In the rows, zero is written as 128.
Each row has a class, written after it.
[124 149  58  89 123 119  61 148 131 134  95 107 122 155 104 129 145 159
 146 144  80 139  98 107  93 152 104 124 131 166 125 129  80 177 145 133
 103 111 130] => Zepon
[ 93 168 167 188 118 161  31 108 133 118 153 158 103 140 156 132 119 169
 149 132 184 102 108 148 156 119 163 157  79 131 179 121 115  84 164 139
 124 143 148] => Leruv
[ 93 139 187 196 116 143  48 112 135 121 163 171 105 168 176  99 130 163
 152 129 169 118 121 157 176 125 148 151  82 137 170 111 140  89 165 135
 119 140 155] => bube
[135 122 101 125  58 160 113  81 119 102  82 157 152 160  85 140 132 107
 156 144 102 196 108  98 151 123 107 129 106 127 113 128 156 103 135 137
 116 163 138] => Zepon
[138 128  95  98  78 168 106  87 112  97  93 148 161 151  87 135 140 107
 159 130  78 200  94  92 164 141  82 138 109 127 114 133 130  95 138 139
 138 168 138] => gufi
[128 136  92 110  76 163 104  85 121  91 100 156 154 155  86 143 125 105
 142 140  96 194 101  90 143 126 113 131 109 120 118 133 148 108 135 143
 119 161 137] => Zepon
[122 123 150 210  54  93 119 139 105 114 130  83 128 135 124 101 136 153
 137 174  63 163 120  77 109 177 134 163 180  82  99  63 207 125 104 102
 147 170 120] => gufi
[139 131 110 129  61 185 124  93 108 101 105 150 150 155  95 156 133 110
 129 125  68 181  86  89 166 141  98 126 104 133 125 102 146 118 133 132
 116 161 142] => Lebo
[113 136  87 140  88 161 110  85 112  92 102 155 150 163  93 149 131 102
 151 123  88 189 100  84 151 140 132 137  99 121 122 123 147  99 139 130
 115 166 145] => Lebo
[139 137 129 223  69  91 111 136 111 126 154  82 111 138 141 127 176 152
 140 193  72 188  96  71  92 186 116 153 137  86  93  66 207 138 147 118
 134 179 136] => vevap
[126 151  86 106 141 124  69 145 131 141 114  98 129 141 117 128 140 164
 127 142  67 120  94 110 104 150 115 119 128 167 126 155  67 174 132 137
 109 105 132] => kive
[138 112  92 149 125 122 161 108 130 150  82 135 137 140 129 113 200 116
 127 122 126 144 127 115 108 164 111 145  58 129 134 118  94 122 152 117
 149 151 127] => pev
[133 140 150 239  80  95 126 138 114 119 141  78 129 127 144 115 173 151
 127 184  79 183 110  72 100 173 145 157 143  87  98 104 216 118 130 111
 119 168 131] => kive
[166 113 139 176 114 106 169 101 110 154  98 143 136 148 161 137 213 106
 132 130 120 130 124 128 129 159 117 139  44 130 133 106 102 121 142 110
 165 151 135] => kive
[129 104 104 168 102 110 170 114 109 158  82 138 126 152 154 118 199 109
 125 132 117 121 128 128 115 170 116 135  63 132 118 108 109 132 152 107
 170 155 135] => Gofut
[ 87 169 178 182 125 165  53 121 136 115 153 166 105 144 159 134 131 159
 160 106 182 110 128 147 159 128 152 161  73 124 180 116 128  77 163 130
 104 138 153] => Lebo
[129 158  54  84 134  96  50 148 129 137 113 113 123 160 118 136 166 178
 169 129  72 110  81 102  96 130 127 117 116 157 129 144  40 154 151 137
 122 113 120] => vevap
[131 130 119 246  70 106 115 129 110 113 125  92 123 136 136  96 165 159
 131 181  77 179 116  76  81 171 131 153 134  95  92  68 227 133 132 109
 118 165 133] => bube
[100 147 180 185 113 157  39 112 146 119 161 154 115 143 155 117 121 148
 156 121 162 120 126 145 170 139 138 165  87 132 167 107 130  87 160 129
 122 151 159] => gufi
[124 136 101 122  76 171 114  90 112  97 111 145 147 167  95 156 136 110
 145 122  80 201  99 105 153 144  86 131  94 124 124 103 146 106 127 129
 121 164 140] => Lebo
[115 111  92 155 116 118 159 113 115 155  81 136 136 136 144 116 212 102
 112 133 120 117 132 122 110 161 136 137  58 130 115 113 105 125 158 110
 161 151 129] => Gofut
[132 134 133 197  63  86 112 137 106 117 138  79 120 150 128 116 149 146
 151 182  55 166 116  73 102 168 132 152 151  85  94  66 185 134 114 116
 139 169 126] => vevap
[100 133  53  93 119 121  70 154 128 155 103 100 123 144 114 123 139 155
 129 151  71 124  86 128  99 167 128 116 134 176 104 146  77 174 137 130
 114 107 140] => Gofut
[101 165 163 185 127 141  45 114 159 120 173 156 103 149 150 122 140 150
 168 119 170 109 122 142 157 131 150 157  64 126 168 111 107  80 166 145
 115 152 157] => vevap
[116 151  64  92 134 110  64 151 114 134 102 111 129 169 131 147 166 172
 147 129  73 121  94 100 100 148 123 126 126 159 147 154  68 158 149 120
 108 112 124] => Lebo
[148 119 119 171 130 105 165 113 117 151  80 142 139 132 161 130 212 109
 115 116 142 130 137 133 131 172 106 140  57 123 147 104  96 137 150 105
 158 157 132] => Dos
[134 131  99 135  65 172 110  85  99  95  98 149 150 150  92 144 123 134
 136 145  76 178  80  97 165 113 113 128 101 135 118 112 136 106 139 143
 123 164 128] => Leruv
[150 127 119 157  58 161 125  88 125 103  80 155 161 151 111 152 141 100
 126 137  83 189  99 101 173 140  88 135  95 130 131 123 134 100 135 132
 109 162 136] => Dos
[139 118 121 184 111  97 163 109 117 140  86 147 125 142 159 129 193  98
 118 136 138 129 134 132 120 167 132 138  62 122 133  79 112 149 142 110
 161 164 130] => Zepon
[129 132 123 210  58  97 111 140  99 125 126  70 121 143 119 115 133 174
 129 182  61 147 109  73  99 165 141 151 166  96 102  72 211 139 119 113
 138 161 121] => Leruv
[137 116 105 172 122 104 164 101 107 131  95 156 126 156 162 124 207  99
 123 127 138 133 136 136 118 177 122 141  47 124 136 103 106 132 134 113
 164 149 132] => bube
[153 112 115 138 106 109 160 105 112 151  88 148 128 134 144 139 214 103
 119 141 142 139 130 121 120 172 110 132  62 124 130 104 116 130 147 119
 162 155 130] => Zepon
[156 103 132 148 115 106 160 108 108 149 102 149 134 137 172 141 201  98
 116 130 130 132 131 126 135 174 101 138  71 120 137 101 112 126 149 110
 184 164 127] => gufi
[ 97 158 193 173  99 141  54 111 133 129 148 169 110 143 163 116 146 163
 153 138 176 115 117 150 165 117 152 141  84 134 170 104 120  80 177 147
 128 149 142] => Zepon
[139 130 102 132  69 158 109  84 120 105 109 163 145 154 103 151 135 102
 134 145  79 181  93  95 171 140 111 126  90 117 116 123 139 111 140 148
 120 168 144] => vevap
[114 155  66 137 129 102  62 140 133 135  86 110 133 149 122 127 166 169
 140 134  92 121  99 106  93 138 111 124 132 158 151 150  52 153 147 113
 106 113 115] => Dos
[113 140  54 100 138 102  61 144 128 138  96 111 127 155 130 127 147 183
 156 141  88 143  86 117  89 142 134 122 121 168 130 162  48 149 149 134
 111 114 122] => pev
[128 137  79 145  71 147 107  80 127  94  84 160 156 181 102 126 167  99
 150 135  87 197  99 124 151 140  97 134  85 123 125 118 147  92 137 131
 117 154 134] => bube
[ 91 163 158 205 122 152  40 112 140 119 145 157 107 141 155 119 109 173
 155 120 175 100 115 156 159 112 166 158  69 132 171 114 125  84 163 139
 115 145 149] => Leruv
[141 131 104 142  63 158 112  86 119 101 118 156 144 158 103 149 130 104
 145 140  70 179  86 110 171 135 104 128  90 123 120  98 132 109 133 145
 126 168 143] => vevap
[122 141  69 114 128 109  66 146 118 142 101 117 124 158 135 144 165 170
 141 139  77 125  89 104 102 154 113 123 121 159 143 148  78 149 150 120
 107 116 125] => Lebo
[101 163 169 183 126 147  45 112 146 116 169 159 103 151 156 121 125 150
 177 126 168 106 125 148 159 116 144 156  66 128 171 105 104  77 165 144
 121 150 153] => vevap
[140 116 105 133  68 175 125  84 123 102  91 153 152 145  96 137 114 112
 129 153  81 187  88  90 176 134 120 124 108 139 117 138 135 103 140 151
 113 165 142] => pev
[123 140 119 227  69  90 112 139 101 124 134  75 118 138 133 118 150 169
 129 189  76 179 101  76  96 175 145 154 145  98  92  63 216 141 145 115
 131 179 127] => Leruv
[ 92 130 126 210  56 101 118 150 116 117 133  71 120 144 123 105 130 145
 120 185  62 157 119  81  95 179 160 156 175  93  84  88 213 133 110 107
 126 157 131] => Gofut
[124 123  94 147  70 167 121  93 133 101  87 150 153 146  94 127 113 111
 130 139  85 203  97  95 161 140 131 127 104 136 109 123 141 106 140 146
  96 167 141] => pev
[134 131  99 151  66 168 109  84 111 105 105 151 150 148 105 150 113 118
 117 142  85 179  83 107 167 126 117 126 108 125 123 128 163 111 140 146
 118 162 137] => Leruv
[ 98 131 119 199  62 102 125 152 110 122 133  65 117 131 114 106 138 153
 126 185  62 151 115  78  86 178 154 155 170  98  73  92 204 139 110 110
 131 148 128] => Gofut
[158 113 123 162 127 127 160 105 110 160 102 134 142 135 150 121 224 113
 128 127 114 137 114 113 116 153  94 144  47 129 134 119 106 119 157 112
 163 143 130] => kive
[149 112 104 176 122 112 151  96 111 146  95 149 133 148 161 117 222 102
 119 130 126 137 130 130 115 159 103 138  48 120 132 115 128 121 148 114
 156 140 132] => bube
[116 144  69 101 138 132  65 148 113 135 107 108 119 151 120 149 151 173
 146 130  75 117  87 101 101 155 115 130 129 163 140 146  78 171 146 126
 104 104 133] => Lebo
[141 110 116 142 121 124 161 109  95 152 102 143 134 146 159 149 225 117
 120 126 117 132 125 114 116 169  99 146  46 125 143  98 113 125 161 110
 162 151 127] => Lebo
[127 134 138 215  59  94 122 144 101 119 118  74 133 134 121 108 146 154
 144 180  70 173 122  65 101 169 131 165 160 100 101  79 185 125 108  99
 125 159 123] => Dos
[141 125 126 178  64 162 123  83 113 106 105 154 155 155 109 135 121  98
 128 141  66 182  93  94 176 123 128 128  95 132 115 127 145 107 124 130
 112 155 145] => kive
[132 125 114 158  54 167 123  93 106 106 105 156 145 159 112 157 137 105
 119 141  73 188  97  97 180 148 108 128  89 129 120  94 166 111 135 123
 110 167 141] => Lebo
[106 160 176 198 121 153  54 113 154 116 131 157 122 149 147 108 128 159
 167 113 173 102 138 133 158 122 134 168  79 130 190 120 103  72 159 126
 111 149 153] => Dos
[ 87 138 187 190 113 142  68 118 144 123 147 156 107 143 158 103 115 174
 157 130 164 126 119 152 180 133 176 149  86 146 159 107 105  87 160 148
 114 154 153] => pev
[133 156  62  89 134 114  55 146 136 145 128 106 115 151 115 141 156 162
 154 139  80 117  82 116  98 153 105 122 116 157 128 131  60 172 147 138
 120 110 134] => vevap
[132 146  74  85 139 127  58 141 126 140 133 108 112 145 122 150 149 165
 148 143  78 118  80 123 105 155  99 123 117 161 132 132  56 181 143 145
 123 109 138] => vevap
[109 126  84 137  63 172 122  91 117 101  92 136 154 158  79 118 114 115
 150 141  68 177 100 108 152 131 116 134 109 135  96 123 145 113 128 134
 125 165 150] => Gofut
[122 133  67  73 141 131  58 143 130 131 103 100 138 134  98 126 138 157
 146 130  66 124  92 103 105 154 115 135 148 165 121 140  66 170 134 133
 117 110 132] => gufi
[122 130  91 138  68 153 105  72 114  91  95 169 153 179 107 134 154 112
 151 139  89 196  98 119 143 137 103 134  92 118 127 125 150  87 137 142
 126 154 133] => bube
[139 129 139 211  60  95 113 145  97 117 127  76 128 141 131 123 145 160
 139 180  64 173 115  65 105 167 114 163 157  96 103  77 192 131 110  92
 130 154 125] => Dos
[ 93 157 191 160 113 145  49 117 130 126 167 162 104 158 163 119 136 170
 170 127 157  99 113 143 174 122 152 153  84 128 173 105  95  92 170 151
 135 148 149] => vevap
[126 131  97 150  60 165 112  87 107  95 102 165 145 157 113 135 133 105
 129 148  87 193  89 118 167 137 105 122  97 131 114 121 158 107 125 138
 117 144 135] => bube
[151 114 124 172 105 106 159 105 108 150  91 144 123 142 152 128 194  98
 132 136 141 137 135 128 116 161 113 139  52 129 127  82 112 139 140 107
 166 157 134] => Zepon
[145 139 125 212  77 101 112 141 106 124 139  79 116 129 136 113 170 151
 149 186  65 182 108  60  91 173 114 149 131  91  87  65 198 132 148 122
 129 178 134] => vevap
[125 139 124 228  68  95 111 143  97 126 131  68 118 131 135 111 157 176
 123 188  69 175 101  80  97 173 131 146 154  98  97  59 216 140 144 118
 133 177 123] => Leruv
[142 119 107 166 113 117 145 114  99 148  81 136 134 142 154 124 196 133
 124 132 122 120 119 125 122 154 120 145  56 125 142  93 109 130 152 114
 164 161 123] => Leruv
[100 169 157 189 115 148  43 122 134 119 147 151 108 149 153 116 114 178
 162 127 164 107 114 154 167 123 154 159  67 137 170 104 122  84 163 139
 119 152 150] => Leruv
[129 147  55 121 131  95  54 151 126 139  79 112 135 156 129 130 154 171
 156 135  83 126  93 110  99 136 105 127 117 164 140 146  51 150 142 107
 110 109 118] => Dos
[ 98 165 170 200 126 137  44 112 155 124 167 169  97 146 167 125 140 138
 160 123 185 124 123 149 153 130 152 151  56 125 167 104 103  82 172 137
 109 154 154] => vevap
[121 147  49 105 132 101  51 137 121 131  97 126 126 171 135 123 175 168
 151 142  83 132  87 122  86 144 111 123 112 160 137 158  66 144 143 126
 111  98 119] => bube
[114 139  73 132  76 153  96  94 116  99  95 143 153 167  92 139 117 135
 145 130  83 185  84 105 152 124 117 128 108 127 122 122 148 108 147 144
 125 167 129] => Leruv
[130 149  73  67 123 126  54 141 120 142 104 113 120 146 104 138 141 166
 148 156  90 123  86 115 105 143 109 120 136 168 126 144  77 178 145 137
 117  99 132] => Zepon
[124 153  49  97 137 116  55 141 130 134 109 120 123 159 122 126 159 163
 131 146  86 123  89 122  97 157 108 120 121 166 132 161  81 169 141 131
 104  95 132] => bube
[119 133 127 227  75 102 118 140  93 121 135  82 118 143 134 117 150 160
 144 175  69 169 117  58  84 173 139 159 149  91 101  62 218 135 133  96
 129 170 132] => Lebo
[140 128 119 154  63 168 118  85 130 101  86 157 162 142 107 154 148 111
 124 135  94 184  89 105 167 134  89 135  94 127 134 123 131  99 138 135
 117 163 131] => Dos
